Below is a small trained network, with its code and all its weights. Each question gives an input and a class and asks what happens when units are switched off, that is, made to give their printed mean instead of their output.

import numpy as np


def w(rows, s, z=0):
    codes = np.array(rows[::2]) - 128.0
    scale = np.full(codes.shape[1], s)
    scale[-1] = z or s
    return codes * scale


def f(y):
    return y / 2 * (1 + np.tanh(0.7978845608 * (y + 0.044715 * y**3)))


def log_softmax(a):
    a = a - a.max(-1, keepdims=True)
    return a - np.log(np.exp(a).sum(-1, keepdims=True))


def net(x, mask):
    res = np.array(x, float).reshape(1, 2) / 4 @ E
    y = f(res @ A[0][:, :-1].T + A[0][:, -1])
    res = res + np.where(mask, y, B[0][:, -1]) @ B[0][:, :-1]
    return log_softmax(res[-1] @ U[:, :-1].T + U[:, -1])


A, B = {}, {}
E = w([
[159,201,49,156,248,159,105,206,143,178,186],'x0',
[177,148,212,177,129,174,66,119,47,204,80],'x1',
],0.011)
A[0] = w([
[110,111,87,108,116,141,202,132,179,48,196,131],'neuron 1',
[100,87,135,79,88,115,152,64,148,112,102,105],'neuron 2',
[124,97,143,105,149,115,134,151,130,107,109,253],'neuron 3',
[130,126,129,112,79,109,155,126,135,101,32,79],'neuron 4',
[111,87,154,102,62,81,184,1,92,106,113,131],'neuron 5',
[164,203,77,150,179,123,161,149,177,162,241,92],'neuron 6',
[38,76,101,113,154,56,129,139,196,67,188,100],'neuron 7',
[143,45,136,118,98,105,143,108,155,103,76,103],'neuron 8',
[54,125,77,80,124,52,117,118,210,70,138,114],'neuron 9',
[159,125,200,166,87,146,30,120,97,170,92,93],'neuron 10',
],0.0077,0.011)
B[0] = w([
[121,120,147,146,171,122,89,111,158,183,87,222],'neuron 1',
[160,168,96,66,130,188,142,167,88,99,113,186],'neuron 2',
[25,204,90,173,86,5,172,76,163,123,179,245],'neuron 3',
[207,101,136,87,153,221,114,145,82,78,130,157],'neuron 4',
[123,165,109,122,138,158,186,120,112,94,119,245],'neuron 5',
[163,184,92,54,129,216,174,174,87,98,149,230],'neuron 6',
[145,112,189,137,167,155,86,98,156,129,89,213],'neuron 7',
[205,105,113,92,159,175,153,155,80,86,149,176],'neuron 8',
[140,122,174,152,169,150,43,122,195,185,98,218],'neuron 9',
[153,163,174,128,172,165,79,95,160,168,81,200],'neuron 10',
],0.012,0.011)
U = w([
[138,130,193,149,140,139,36,80,144,167,86,105],'0',
[154,135,81,71,128,164,204,161,100,80,129,99],'1',
[40,137,85,187,91,2,180,77,137,113,158,255],'2',
[144,55,141,133,98,114,112,153,118,99,144,53],'3',
],0.017,0.0074)

Each question gives the input, the list of numbers given to net, and the class t.
The units are the neurons (one row each of A and B). Each row of codes is followed by its name. A weight is (code - 128) times the scale printed after its matrix; where a second scale follows, it is the last column's (A, B and U).
mask holds one flag per neuron, in row order. A switched-off neuron (its flag False) gives its mean, the last column of its row in B, instead of its output. The means were averaged over made-up inputs and are rounded, as every weight is.
A unit's drop is (log p(t) with every unit on - log p(t) with that unit switched off) / (log p(t) with every unit on - log p(t) with every unit switched off).
The circuit of an input: a set's keep is (log p(t) with only the set's units on - log p(t) with every unit switched off) / (log p(t) with every unit on - log p(t) with every unit switched off). Starting from all 10 units, units are removed one at a time, each time the one whose removal leaves the highest keep (on an exact tie, the one counted first), for as long as the keep stays at least 0.8.
circuit, biggest first: the units of the circuit, biggest drop first
most important unit: the unit with the biggest drop
top k neurons: the k neurons with the biggest drops, biggest first
drop of u: that unit's drop, to one decimal
input [6,-6], class 0: most important unit : neuron 9
input [-8,7], class 1: top 3 neurons : [neuron 5; neuron 9; neuron 8]
input [4,1], class 1: top 2 neurons : [neuron 6; neuron 3]
input [7,-7], class 0: top 4 neurons : [neuron 9; neuron 1; neuron 7; neuron 5]
input [-6,5], class 1: top 2 neurons : [neuron 5; neuron 9]
input [8,7], class 1: top 2 neurons : [neuron 6; neuron 9]
input [-2,-3], class 2: top 3 neurons : [neuron 10; neuron 3; neuron 6]
input [1,3], class 2: top 2 neurons : [neuron 9; neuron 7]
input [3,-2], class 2: top 2 neurons : [neuron 2; neuron 8]
input [2,3], class 2: top 2 neurons : [neuron 9; neuron 7]
input [-7,-8], class 0: top 3 neurons : [neuron 9; neuron 7; neuron 1]
input [2,-3], class 2: drop of neuron 10 : 0.3
input [6,1], class 1: drop of neuron 6 : 0.1
input [0,-5], class 0: circuit, biggest first : [neuron 9]
